The symbols move the nodes like this.
jb: θ>ds, ω>zf, ψ>mg, α>bc, ρ>tb, η>fp
cm: θ>nm, ω>sl, ψ>dm, α>tc, ρ>gf, η>gm
cl: θ>ml, ω>mz, ψ>., α>., ρ>bq, η>gz
mj: θ>jp, ω>bc, ψ>ft, α>zf, ρ>pb, η>sb
fb: θ>bc, ω>jp, ψ>ls, α>ds, ρ>., η>.
cn: θ>hr, ω>tb, ψ>zg, α>pb, ρ>zf, η>lb
gz: θ>qh, ω>hq, ψ>nh, α>lg, ρ>bd, η>cl
tn: θ>rd, ω>qm, ψ>tc, α>dm, ρ>rr, η>dz
hr: θ>cn, ω>nh, ψ>hq, α>qq, ρ>dz, η>rr
pr: θ>mt, ω>bd, ψ>dz, α>gm, ρ>hq, η>tc
nh: θ>tb, ω>hr, ψ>gz, α>., ρ>ds, η>.
qh: θ>gz, ω>zg, ψ>tb, α>sr, ρ>mg, η>ml
rr: θ>lb, ω>., ψ>mz, α>., ρ>tn, η>hr
mz: θ>tj, ω>cl, ψ>rr, α>gf, ρ>tc, η>hq
ld: θ>ls, ω>ft, ψ>bc, α>mg, ρ>sr, η>zr
lb: θ>rr, ω>zh, ψ>tj, α>cg, ρ>rd, η>cn
sl: θ>zr, ω>cm, ψ>., α>bq, ρ>., η>ls
tc: θ>nq, ω>bq, ψ>tn, α>cm, ρ>mz, η>pr
zr: θ>sl, ω>nm, ψ>jf, α>nj, ρ>md, η>ld
gf: θ>qc, ω>., ψ>., α>mz, ρ>cm, η>hm
tb: θ>nh, ω>cn, ψ>qh, α>br, ρ>jb, η>zh
nm: θ>cm, ω>zr, ψ>sb, α>nq, ρ>qc, η>ft
zf: θ>dz, ω>jb, ψ>mt, α>mj, ρ>cn, η>rd
ml: θ>cl, ω>tj, ψ>zh, α>md, ρ>nj, η>qh
sr: θ>lg, ω>bh, ψ>br, α>qh, ρ>ld, η>md
hq: θ>zg, ω>gz, ψ>hr, α>hm, ρ>pr, η>mz
sb: θ>dm, ω>jf, ψ>nm, α>rd, ρ>cg, η>mj
jf: θ>., ω>sb, ψ>zr, α>fp, ρ>., η>bc
zh: θ>., ω>lb, ψ>ml, α>., ρ>fp, η>tb
mg: θ>bd, ω>mt, ψ>jb, α>ld, ρ>qh, η>nj
nq: θ>tc, ω>nj, ψ>rd, α>nm, ρ>tj, η>mt
qm: θ>fp, ω>tn, ψ>bq, α>., ρ>., η>ds
bc: θ>fb, ω>mj, ψ>ld, α>jb, ρ>br, η>jf
mt: θ>pr, ω>mg, ψ>zf, α>ft, ρ>zg, η>nq
tj: θ>mz, ω>ml, ψ>lb, α>qc, ρ>nq, η>zg
pb: θ>qq, ω>br, ψ>bh, α>cn, ρ>mj, η>cg
ls: θ>ld, ω>gm, ψ>fb, α>bd, ρ>lg, η>sl
cg: θ>., ω>., ψ>qc, α>lb, ρ>sb, η>pb
bd: θ>mg, ω>pr, ψ>ds, α>ls, ρ>gz, η>bq
hm: θ>bh, ω>lg, ψ>qq, α>hq, ρ>gm, η>gf
qc: θ>gf, ω>md, ψ>cg, α>tj, ρ>nm, η>bh
ft: θ>gm, ω>ld, ψ>mj, α>mt, ρ>bh, η>nm
md: θ>., ω>qc, ψ>., α>ml, ρ>zr, η>sr
bh: θ>hm, ω>sr, ψ>pb, α>zg, ρ>ft, η>qc
nj: θ>bq, ω>nq, ψ>fp, α>zr, ρ>ml, η>mg
ds: θ>jb, ω>dz, ψ>bd, α>fb, ρ>nh, η>qm
qq: θ>pb, ω>., ψ>hm, α>hr, ρ>jp, η>.
zg: θ>hq, ω>qh, ψ>cn, α>bh, ρ>mt, η>tj
gm: θ>ft, ω>ls, ψ>jp, α>pr, ρ>hm, η>cm
jp: θ>mj, ω>fb, ψ>gm, α>dz, ρ>qq, η>dm
fp: θ>qm, ω>rd, ψ>nj, α>jf, ρ>zh, η>jb
br: θ>., ω>pb, ψ>sr, α>tb, ρ>bc, η>.
dz: θ>zf, ω>ds, ψ>pr, α>jp, ρ>hr, η>tn
bq: θ>nj, ω>tc, ψ>qm, α>sl, ρ>cl, η>bd
dm: θ>sb, ω>., ψ>cm, α>tn, ρ>., η>jp
lg: θ>sr, ω>hm, ψ>., α>gz, ρ>ls, η>.
rd: θ>tn, ω>fp, ψ>nq, α>sb, ρ>lb, η>zf

In the rows, 499 stands for zero.

The rows follow the links: the fewer symbols apart two nodes are, the more alike their rows tend to be.

Some nodes and rows for them; each showing differs a little:
zg -> [ 491,  473,  443,  291,  407,  702,  536,  421,  469,  679,  671,  459,  525,  545,  463,  441,  511,  384,  499,  519,  555,  852,  695,  514,  505,  553,  611,  331,  644,  661,  641,  770,  562,  609,  503,  568,  590,  432,  666,  572,  751,  412,  525,  702,  748,  621,  687,  666,  402,  671,  655,  357,  387,  400,  626,  608,  367]
cn -> [ 474,  328,  381,  533,  503,  605,  423,  418,  532,  474,  765,  583,  510,  427,  616,  400,  373,  554,  289,  562,  483,  723,  650,  605,  441,  527,  444,  238,  770,  649,  774,  585,  702,  537,  453,  599,  321,  600,  398,  498,  691,  577,  449,  547,  742,  639,  758,  547,  625,  758,  589,  586,  528,  629,  564,  577,  238]
cm -> [ 578,  735,  394,  355,  587,  384,  661,  309,  384,  594,  365,  378,  423,  410,  391,  624,  530,  622,  646,  403,  455,  400,  298,  621,  691,  438,  676,  692,  462,  404,  123,  574,  357,  555,  502,  370,  676,  276,  572,  620,  645,  554,  609,  457,  257,  527,  483,  405,  505,  461,  215,  248,  453,  383,  533,  464,  531]
gm -> [ 639,  680,  637,  342,  495,  503,  476,  293,  493,  574,  588,  331,  515,  426,  376,  732,  467,  587,  604,  500,  463,  399,  426,  575,  575,  304,  477,  472,  475,  594,  189,  572,  396,  530,  433,  480,  629,  240,  611,  528,  908,  483,  575,  655,  332,  514,  655,  331,  543,  422,  462,  170,  490,  294,  518,  456,  526]
md -> [ 544,  551,  500,  442,  522,  399,  412,  696,  378,  685,  324,  401,  381,  834,  520,  405,  685,  479,  591,  404,  612,  523,  540,  421,  464,  667,  766,  567,  222,  487,  623,  442,  512,  543,  675,  554,  539,  710,  766,  347,  296,  524,  375,  492,  519,  341,  360,  753,  325,  351,  619,  543,  355,  555,  358,  722,  722]
pb -> [ 690,  312,  435,  344,  561,  495,  486,  468,  607,  621,  570,  495,  445,  511,  542,  444,  571,  504,  126,  500,  533,  709,  564,  626,  523,  533,  648,  365,  793,  735,  577,  509,  624,  410,  374,  585,  220,  648,  569,  444,  784,  689,  434,  720,  591,  540,  741,  443,  651,  706,  647,  350,  652,  654,  510,  445,  253]
mz -> [ 490,  520,  406,  382,  467,  515,  627,  210,  323,  510,  421,  574,  442,  464,  412,  421,  538,  609,  669,  330,  431,  503,  399,  639,  607,  637,  751,  747,  517,  325,  150,  748,  632,  640,  619,  490,  703,  182,  402,  636,  605,  618,  469,  501,  599,  588,  629,  670,  458,  377,  238,  434,  432,  341,  486,  518,  483]
sr -> [ 514,  388,  738,  496,  456,  548,  390,  661,  500,  767,  449,  493,  543,  803,  488,  437,  716,  399,  505,  552,  660,  506,  587,  246,  348,  525,  589,  402,  506,  713,  615,  434,  518,  514,  545,  617,  605,  614,  746,  232,  522,  482,  382,  755,  518,  466,  490,  780,  402,  281,  807,  480,  477,  526,  413,  596,  616]
tj -> [ 522,  628,  153,  285,  493,  621,  524,  446,  459,  665,  524,  441,  432,  602,  598,  434,  474,  495,  657,  341,  561,  822,  720,  664,  559,  674,  739,  462,  566,  447,  606,  730,  691,  565,  636,  486,  694,  529,  658,  617,  513,  424,  439,  519,  713,  604,  470,  609,  328,  723,  410,  398,  396,  518,  650,  719,  475]
cg -> [ 677,  518,  250,  313,  592,  372,  547,  480,  566,  621,  451,  439,  323,  513,  551,  368,  439,  637,  296,  389,  421,  714,  504,  654,  661,  648,  738,  491,  626,  607,  632,  499,  621,  394,  456,  453,  222,  798,  505,  535,  428,  704,  316,  429,  555,  498,  599,  458,  579,  783,  459,  566,  505,  755,  422,  536,  395]
bh -> [ 687,  545,  410,  281,  417,  523,  460,  438,  510,  774,  535,  378,  462,  675,  493,  530,  524,  459,  573,  523,  529,  763,  605,  512,  508,  498,  733,  310,  569,  663,  511,  657,  590,  555,  523,  588,  540,  469,  749,  479,  814,  633,  473,  855,  664,  605,  710,  641,  477,  607,  623,  245,  538,  401,  469,  578,  535]
bc -> [ 488,  402,  629,  609,  586,  481,  398,  742,  612,  480,  447,  493,  548,  459,  560,  454,  617,  433,  267,  679,  578,  426,  503,  344,  408,  485,  313,  351,  579,  671,  704,  339,  256,  356,  344,  520,  301,  838,  552,  305,  248,  453,  479,  444,  324,  388,  442,  391,  622,  537,  702,  630,  551,  676,  565,  422,  501]
zr -> [ 514,  661,  490,  398,  481,  563,  489,  739,  480,  657,  242,  355,  446,  628,  565,  471,  677,  435,  579,  439,  690,  462,  481,  330,  488,  546,  593,  654,  389,  529,  510,  413,  306,  386,  609,  384,  670,  800,  813,  408,  197,  360,  506,  421,  293,  365,  257,  528,  375,  489,  553,  522,  368,  567,  580,  579,  727]
qm -> [ 274,  414,  535,  742,  481,  387,  541,  524,  537,  233,  560,  583,  529,  336,  544,  423,  402,  552,  501,  553,  418,  253,  385,  477,  511,  497,  313,  666,  324,  222,  491,  281,  488,  459,  507,  457,  391,  546,  204,  543,  188,  493,  548,  226,  363,  376,  343,  387,  581,  356,  438,  781,  524,  556,  408,  385,  553]
mj -> [ 690,  588,  337,  408,  543,  532,  543,  502,  648,  552,  627,  455,  509,  336,  586,  600,  406,  476,  339,  647,  495,  642,  511,  561,  562,  384,  393,  226,  759,  711,  652,  457,  485,  360,  366,  504,  247,  705,  583,  462,  652,  578,  583,  544,  467,  612,  569,  150,  714,  879,  529,  433,  545,  633,  618,  444,  337]
br -> [ 564,  298,  627,  589,  451,  414,  329,  702,  552,  520,  539,  518,  514,  661,  533,  441,  622,  434,  214,  578,  505,  501,  608,  377,  332,  526,  468,  301,  497,  653,  732,  269,  542,  413,  483,  645,  205,  805,  545,  227,  396,  533,  403,  611,  586,  390,  524,  632,  564,  422,  706,  631,  649,  646,  323,  485,  517]

Each walk starts at a row. The symbols on each line, taken left to right, move it on to the next node.
Each answer is a row, close to the row of the node it stands for.
new walk
[ 366,  155,  773,  792,  454,  379,  408,  433,  496,  258,  627,  656,  553,  522,  434,  477,  499,  521,  349,  577,  368,  374,  527,  480,  325,  504,  269,  570,  369,  401,  588,  309,  659,  539,  454,  571,  347,  386,  169,  404,  409,  537,  419,  546,  575,  489,  524,  633,  528,  197,  652,  726,  592,  440,  322,  432,  516]
ω ψ ρ: [ 444,  563,  507,  425,  347,  677,  566,  255,  463,  518,  633,  536,  523,  279,  394,  559,  368,  430,  643,  549,  525,  487,  407,  499,  569,  366,  372,  498,  535,  343,  130,  724,  523,  645,  448,  499,  674,  167,  423,  637,  814,  486,  646,  666,  488,  622,  597,  431,  521,  430,  383,  321,  527,  240,  624,  457,  411]
θ η ψ: [ 408,  612,  190,  472,  541,  488,  571,  505,  565,  374,  611,  585,  499,  254,  660,  475,  280,  588,  477,  450,  470,  650,  614,  630,  585,  635,  468,  383,  698,  471,  744,  461,  543,  433,  518,  413,  376,  638,  457,  665,  312,  386,  521,  200,  479,  518,  347,  300,  569,  899,  291,  615,  535,  731,  714,  544,  373]
new walk
[ 501,  665,  164,  286,  508,  689,  529,  485,  454,  609,  458,  372,  493,  405,  596,  490,  406,  472,  724,  401,  601,  630,  573,  580,  616,  623,  673,  491,  597,  547,  496,  777,  429,  553,  555,  334,  749,  575,  663,  712,  472,  354,  522,  407,  492,  556,  403,  455,  485,  861,  343,  373,  371,  584,  808,  550,  477]
ω ψ η ρ: [ 336,  200,  681,  660,  532,  609,  352,  653,  539,  433,  520,  684,  533,  503,  505,  342,  526,  427,  216,  545,  519,  551,  713,  404,  333,  602,  355,  390,  654,  602,  855,  401,  479,  467,  466,  625,  315,  674,  364,  424,  341,  424,  390,  496,  723,  477,  561,  614,  516,  410,  681,  699,  602,  627,  481,  513,  392]
θ ω ω ρ: [ 264,  266,  738,  782,  419,  498,  472,  543,  556,  248,  554,  687,  570,  294,  477,  421,  491,  474,  389,  640,  468,  258,  410,  404,  389,  390,  156,  551,  462,  414,  483,  333,  436,  460,  378,  522,  394,  371,  186,  415,  329,  474,  582,  421,  406,  464,  426,  413,  651,  265,  567,  699,  602,  445,  477,  345,  465]
new walk
[ 506,  681,  601,  514,  567,  329,  462,  553,  418,  461,  363,  369,  563,  664,  431,  637,  573,  566,  694,  497,  520,  230,  311,  409,  481,  427,  505,  791,  226,  390,  281,  319,  388,  437,  558,  400,  592,  440,  540,  400,  468,  491,  536,  398,  225,  368,  254,  471,  426,  252,  371,  512,  492,  363,  363,  487,  731]
α ρ ω η: [ 502,  445,  551,  384,  325,  681,  501,  224,  482,  495,  688,  488,  484,  551,  361,  601,  485,  478,  628,  489,  443,  575,  508,  570,  569,  431,  532,  458,  518,  404,  294,  681,  710,  712,  492,  521,  607,  119,  328,  599,  871,  579,  504,  687,  653,  615,  728,  683,  472,  344,  523,  323,  526,  257,  404,  507,  412]
ρ ω θ: [ 389,  463,  631,  559,  383,  752,  394,  752,  443,  486,  539,  516,  624,  606,  571,  494,  503,  203,  678,  603,  703,  516,  637,  239,  351,  473,  320,  317,  482,  639,  679,  584,  287,  562,  602,  519,  674,  607,  652,  404,  378,  186,  587,  537,  551,  526,  361,  556,  405,  540,  749,  544,  432,  416,  667,  607,  698]
new walk
[ 363,  386,  616,  724,  475,  569,  465,  644,  624,  339,  664,  654,  620,  440,  648,  448,  434,  392,  387,  641,  595,  412,  658,  364,  438,  449,  190,  286,  505,  621,  857,  343,  450,  419,  449,  639,  366,  742,  368,  437,  260,  340,  492,  333,  543,  454,  317,  367,  527,  604,  662,  707,  537,  627,  562,  516,  513]
ψ θ: [ 389,  417,  778,  681,  349,  625,  449,  483,  534,  311,  571,  589,  651,  543,  470,  567,  472,  379,  724,  666,  576,  325,  472,  335,  376,  289,  244,  497,  269,  378,  438,  380,  418,  594,  505,  508,  694,  311,  456,  454,  484,  346,  620,  548,  422,  489,  410,  491,  392,  183,  618,  534,  437,  205,  417,  512,  690]
α η ω ψ: [ 568,  693,  346,  535,  654,  190,  633,  358,  556,  341,  445,  505,  400,  278,  444,  551,  425,  738,  486,  447,  322,  323,  250,  722,  648,  445,  536,  606,  515,  427,  305,  403,  459,  433,  429,  375,  367,  496,  366,  580,  569,  640,  492,  275,  278,  491,  562,  217,  681,  577,  195,  496,  608,  504,  396,  349,  463]
new walk
[ 547,  568,  551,  445,  593,  383,  575,  309,  592,  407,  511,  497,  490,  245,  426,  569,  480,  664,  288,  560,  379,  337,  243,  608,  608,  300,  357,  483,  561,  617,  293,  401,  354,  396,  254,  407,  352,  322,  359,  476,  723,  589,  571,  536,  317,  538,  700,  168,  768,  450,  372,  395,  681,  479,  463,  271,  296]
η α ψ ψ: [ 447,  559,  345,  540,  577,  413,  683,  318,  550,  321,  471,  530,  420,  169,  511,  533,  363,  576,  517,  466,  338,  406,  365,  664,  654,  538,  431,  672,  675,  371,  375,  555,  515,  466,  454,  347,  426,  385,  199,  766,  452,  577,  589,  240,  390,  514,  541,  302,  655,  662,  193,  576,  523,  590,  582,  378,  391]
θ η α ψ: [ 750,  726,  428,  184,  468,  631,  551,  507,  533,  805,  487,  307,  498,  529,  539,  588,  522,  428,  579,  542,  673,  698,  436,  502,  604,  380,  543,  283,  580,  763,  429,  650,  364,  480,  447,  490,  625,  527,  901,  471,  752,  491,  575,  775,  431,  547,  598,  410,  503,  660,  520,  192,  499,  500,  694,  476,  440]
new walk
[ 482,  761,  287,  468,  446,  554,  696,  264,  381,  439,  442,  464,  489,  438,  471,  579,  324,  586,  803,  504,  397,  427,  383,  635,  624,  439,  544,  644,  451,  250,  233,  581,  581,  654,  590,  369,  713,  263,  401,  714,  543,  438,  655,  327,  427,  560,  400,  409,  446,  557,  130,  377,  435,  413,  525,  497,  518]
η θ α ω: [ 670,  567,  703,  425,  429,  657,  381,  755,  557,  676,  512,  367,  626,  762,  520,  587,  579,  357,  654,  562,  746,  425,  558,  263,  379,  388,  438,  374,  312,  648,  620,  363,  330,  365,  567,  570,  580,  737,  795,  315,  425,  393,  555,  612,  389,  469,  366,  456,  420,  443,  750,  417,  479,  418,  478,  558,  706]
ω ψ θ ω: [ 502,  428,  751,  695,  521,  317,  438,  576,  524,  277,  575,  548,  542,  493,  416,  521,  477,  575,  350,  594,  451,  218,  404,  391,  374,  277,  233,  597,  298,  512,  393,  193,  380,  387,  385,  552,  322,  483,  319,  300,  498,  546,  512,  416,  286,  465,  478,  323,  648,  258,  609,  611,  663,  454,  379,  330,  604]
new walk
[ 436,  440,  354,  449,  535,  667,  576,  484,  624,  458,  678,  633,  545,  221,  644,  463,  347,  397,  384,  590,  472,  666,  536,  567,  568,  461,  380,  302,  802,  718,  699,  543,  447,  392,  415,  477,  361,  597,  454,  626,  504,  431,  621,  455,  556,  672,  607,  207,  635,  840,  557,  506,  545,  635,  726,  435,  221]
ψ ψ θ: [ 459,  435,  496,  576,  437,  485,  617,  295,  627,  222,  743,  651,  570,  208,  402,  564,  234,  591,  417,  643,  357,  451,  431,  601,  555,  371,  232,  376,  646,  368,  420,  415,  535,  513,  425,  547,  302,  312,  195,  592,  631,  532,  621,  439,  473,  677,  641,  202,  644,  565,  460,  603,  648,  524,  526,  285,  328]
ψ ψ ρ: [ 444,  289,  541,  559,  491,  467,  581,  260,  500,  357,  637,  719,  503,  332,  389,  463,  478,  492,  248,  502,  302,  458,  400,  606,  503,  507,  402,  500,  688,  433,  456,  530,  669,  561,  368,  582,  358,  254,  156,  621,  725,  644,  428,  624,  628,  681,  747,  452,  692,  478,  490,  506,  646,  473,  429,  352,  260]
new walk
[ 493,  587,  401,  546,  589,  334,  500,  716,  590,  429,  411,  501,  453,  471,  608,  444,  499,  477,  460,  552,  525,  391,  450,  428,  471,  588,  516,  503,  464,  521,  721,  265,  370,  322,  511,  445,  245,  866,  545,  346,  129,  539,  483,  308,  336,  297,  309,  371,  577,  634,  517,  730,  468,  699,  536,  485,  629]
α η ρ η: [ 337,  394,  383,  692,  546,  386,  471,  708,  501,  378,  497,  589,  534,  543,  606,  366,  478,  516,  411,  421,  417,  498,  658,  480,  410,  709,  505,  511,  492,  459,  822,  357,  589,  481,  532,  579,  301,  769,  391,  499,  117,  479,  387,  297,  700,  418,  353,  622,  428,  521,  557,  842,  472,  649,  469,  590,  524]
ω ψ θ ω: [ 322,  361,  671,  647,  404,  411,  465,  462,  338,  413,  419,  534,  502,  663,  427,  481,  567,  530,  673,  426,  540,  376,  472,  456,  433,  563,  577,  738,  213,  242,  327,  420,  629,  609,  631,  523,  693,  346,  340,  514,  339,  452,  428,  397,  535,  424,  370,  791,  316,  194,  460,  623,  380,  332,  323,  598,  670]
